Each row, then one of two labels for whether it has a hidden trait; a new part has new ones:
[ 6  2  0  1  5  8  0  0 33 25  3  1  0  0  9  5  2  0  0  0  5 13  7  1
  0  2  0  3 40  0  6  5  9  8 -1  0  6 12  0  0 10  0  2  0  2  1  0 -1
 42  0  5  0  0  1  0  0  0 30  0  0  0 -1 -1  5  0  2  0  2 16  2  0  0
  1  0  0  4  0  8  9 18  1 -1  4 34  0  0  0 -1 10  1  7  6  0  5  5  1
  1  0  2  4  1  3  0  1  0  1 11  0  1  9  1 16  0  0 13  0  7  5  0  6
 26  0  2 10  0 16  0  0  1  5 -1 -1  5  9  6 12  0  0  0  0  3  0 30  0
  6  7  0  0  0 19  0 15  0  0  0  7  1  3  0] : U
[-1  1 -1  2  0  1  0  1  0  1  1 23  1  1  0  4 -3  0  2  5  1 13  1  1
 14  1  1 -1 -2  1  5  9  1  2 15  7 -1  1  7  2  1  6  0  0  0  2 14 -8
  9 10  0  3 -1  1  4  6  6 -4  0  6  3 10  6  0 12 14 18  2  2  6 12  1
 11  2  6  1 -2  9 -3 -1 63 10 -1  1 -1 -1  7 -6  0 -1 10 -1 15 -3 -1 -1
  4  0  2 37 18 18 -1  8  8 49  3 35 14  3  3  4  0  0 -1  2 -1 -1  1 -5
 -2  5  4 -2  2  6  7  9 21  4  0  7  6  4  1  1  5 12  0 -3  0 58 -1  5
  1  3  8 -1  3 -3  0  4  0  2 -2  2 14  0  1] : H
[ 5  1  0  1  4  7  0  0 26 18  2  0  0  0  7  4  0  0  0  1  4 14  2  0
  0  2 -1  2 33  0  6  5  6  6  0  0  5  9  1  1  9  0  1  0  1  1  0 -2
 39  1  5  0  0  1  1  0  0 25  0  0  0 -1  0  4  0  4  0  2 14  2  0  0
  1 -1  0  4 -1  9  6 14  1  0  3 26  0  0  0 -1  7  1  7  1  2  3  4  0
  1  0  2  8  2  5  0  1  1  2  9  1  1  6  1 12  0  0 10  0  4  4  0  0
 19  2  2  6  0 13  0  1  2  2  0 -1  5  9  4 10  1  1  0 -1  2 -1 24  2
  5  6  0  0  1 14  0 11  0  0 -1  4 -1  3  0] : U
[ 6  2  0  2  5  9  0  0 36 28  4  0  0  0 11  5  3  0  0  0  5 12  9  0
  0  2  0  3 42  0  6  5 10  9 -1  0  7 13  1  0 11  0  2 -1  2  1  0 -1
 43  0  6  0  0  1  0  0  0 34  0  0  1  0 -1  6  0  2  0  2 17  2  0  0
  1  0  0  5  0  8 10 21 -1  0  5 37  0  0  0 -1 10  1  6  7  0  5  6  1
  1  0  3  1  1  1  0  1  0  1 12 -1  1  9  0 17  0  0 14  0  8  6  0  9
 29  0  2 11  0 17  0  0  1  6 -1 -1  5  9  7 13  0  1  0  0  3 -1 33  0
  7  8 -1  0  0 19  0 14  0  0  0  8 -1  4  0] : U
[ 1  0 -1  0  0  0  0 -1  0  1  0 12  0  1 -2  7  0  0  1  0 -1  8  1  0
  9  0  0  2  1  0  5 12  0  0 10  5  0  0  2  0  5  4  1 -1  0  0 11  0
 13  7  0  2  0  0 -1  3  4 -1  0  2  0  7  4  0 12 11 10  2  0  6  9  0
 10  3  3  0  0 10  1  0 47  8  0 -4  0 -1  6 -1  0  0  7  1 12  0  0  1
  5  1 -1 34 13  6  0  2  4 29  0 20  5  0  0  1  0  0  0  0  0  0  0  0
  0  0  5  0  0  4  6  5 12  0 -1  6  8  7  0  0  3  5  0  0  0 45  0 -1
  0 -1  5  0  0  0  0  2  0  2  1  1  6  0  0] : H
[ 3  1  2  1  1  2  0  0  8  3  0  0  0  0  0  6  0  0  0  1  1 12  0  0
  0  1 -1  3 21  0  6  9  1  1  0  0  3  0  2  0  7  0  1  1  0  1  1 -1
 28  3  2  1  0  1  1  0  1 12  0  0 -1 -1  0  2  6  7 -1  2  6  3  1  0
  3  0  0  2 -1 10  0  5 -2  1  2  3  0  0  2  0  1  1  7 -1  7  1  0 -1
  3  0  1 18  7  5  0 -1  1 10  1  1  0  0  0  4  0  0  3  0  0  2 -1  0
  3  1  4 -1  0  7  0  3 -1  1  0  2  8  8  1  4  3  0  0  0  1 -2 13  1
  2  1  0  0 -1  6  0  6 -1  1 -1  0 -2  2  0] : H
[ 2  1  0  0  1  0  0 -1  1  1  0  1  0  0 -1  7  1  0  0  0  0  9  0  0
  4  0  0  3 11  0  5 10  0  1  4  2  2  0  1 -1  6  1  1  0  0  0  5  0
 20  5  1  2  0  0 -1  0  2  5  0  0  0  2  1  1  8  9  0  2  1  4  5  0
  6  1  1  1  0 10  1  1 16  4  1 -4  0  0  4  0  0  0  7  0  9  0  0  0
  4  1 -1 25  7  5  0  1  0 17  0  6  0  0  0  1  0  0  1  0  1  0  0  0
  0 -1  4  0  0  5  3  4  4  0 -1  4  8  8  0  1  3  0  0  1  1 20  7 -1
  0 -1  2  0 -1  1  0  4  0  1  1  0  2  1  0] : H
[ 4  1  1  0  2  2  0 -1 11  6 -1  2  0  0  0  7  2  0  0 -2  0  9  0  0
 -1  0  0  5 22 -1  5 10  1  0  0  0  4  0  1 -2  8  0  2  0  1 -1  2  3
 26  2  2  1  0  0 -1 -1  1 16  0 -1 -2  1  0  2  7  6 -2  2  6  4  1  0
  3  2  0  1  1 11  3  7 -3  0  3  4  1  0  2  2  1  1  6  0  6  2  0  0
  4  1 -1 18  3  1  0 -3  1  1  1 -3 -1 -1 -1  3  0  0  5  0  0  2 -1  2
  7 -2  4  1 -1  6  1  1 -2 -1 -1  2  8  9  1  4  2 -1  1  2  1  1 14 -2
  2 -1 -1  1 -2  8  0  5  0  1  1  0  2  2 -1] : H
[ 3  1  1  0  2  4  0  0 15  8  0  0  0  0  2  6  0  0  0  0  2 11  0  0
  0  1 -1  3 26  0  6  8  3  2  0  0  4  3  1  0  7  0  1  1  1  1  1 -1
 29  2  3  1  0  1  0  0  0 16  0  0 -1  0  0  3  4  6 -1  2  9  3  0  0
  1  0  0  2  0 10  2  8 -2  0  3 11  0  0  1  0  3  1  7 -1  5  1  1  0
  3  0  1 15  5  4  0 -1  1  3  4  0  1  2  0  6  0  0  6  0  0  3  0  0
 11  1  3  0  0  9  0  2  0  1  0  1  7  8  2  6  2  0  0  0  2 -2 17  1
  3  2  0  0  0 10  0  7  0  0 -1 -1 -2  2  0] : U
[ 4  1  2  0  2  3  0  0 12  5  0  1  0  0  0  7  2  0  0 -2  1 10  0  0
 -1  0  0  5 23 -1  5  9  1  0  1 -1  4  1  1 -2  9  0  1  1  1 -1  2  3
 21  1  2  1  0  0 -1 -1  0 16  0 -1 -2  1  0  3  6  6 -3  2  6  3  0  0
  3  2  0  2  0 11  3  6 -2  0  3  6  0  1  2  2  1  1  6 -1  6  2  0  0
  4  0  0 17  4  0  0 -3  1  2  2 -3  0 -1 -1  3  0  0  5  0  0  2 -1  2
  7 -2  4  1 -1  5  1  0 -2 -1 -1  2  8  9  1  5  2 -1  1  1  2 -1 16 -1
  2 -1 -1  0 -2 10  0  5  0  1  0  0  0  2  0] : H
[ 3  1  2  1  2  4  0  1 14  7  1  0  0  0  2  5  0  0 -1  1  2 14  0  0
  0  1 -1  3 31  0  6  8  2  2  0  0  4  3  2  0  7  1  1  1  1  1  1 -1
 29  2  3  1  0  1  1  0  0 16  1  0 -1 -1  0  2  5  7 -2  2  9  2  0  0
  1 -2  0  2 -1  9  2  7 -3 -1  2 11  0  1  1  0  2  1  7 -2  5  0  1 -1
  2 -1  2 15  7  6  0 -1  2  6  3  0  1  1  0  5  0  0  5  0  0  2 -1  0
  7  1  3  0  0  8  0  2 -1  1  0  1  6  7  1  6  3  0  0  0  1 -4 15  2
  2  3  0  0 -1 10  0  7 -1  0 -2 -1 -4  2  1] : U
[ 5  1  2  0  3  5  0  1 18 12  0  1  0  0  5  6  1  0 -1  0  3 12 -1  0
  0  1 -1  4 28  0  6  8  3  3  0 -1  5  5  2 -1  9  0  1  2  1  1  2  0
 33  1  3  1  0  1  0  0  0 19  1  0 -2 -1  1  3  4  5 -3  2 11  1  0  0
  1  1  0  3  0 10  4 10 -6 -1  3 18  0  1  0  2  4  2  6 -2  3  3  2 -1
  3 -1  1 12  4  3  0 -3  2  0  4 -2  0  2  0  6  0  0  8 -1  2  3 -1  1
 14  0  3  3 -1  9  0  0 -2  0  0  1  6  8  2  7  2  0  0  1  2 -3 19  1
  3  3 -1  0 -1 12  0  7 -1  0 -2  1 -3  3  0] : U
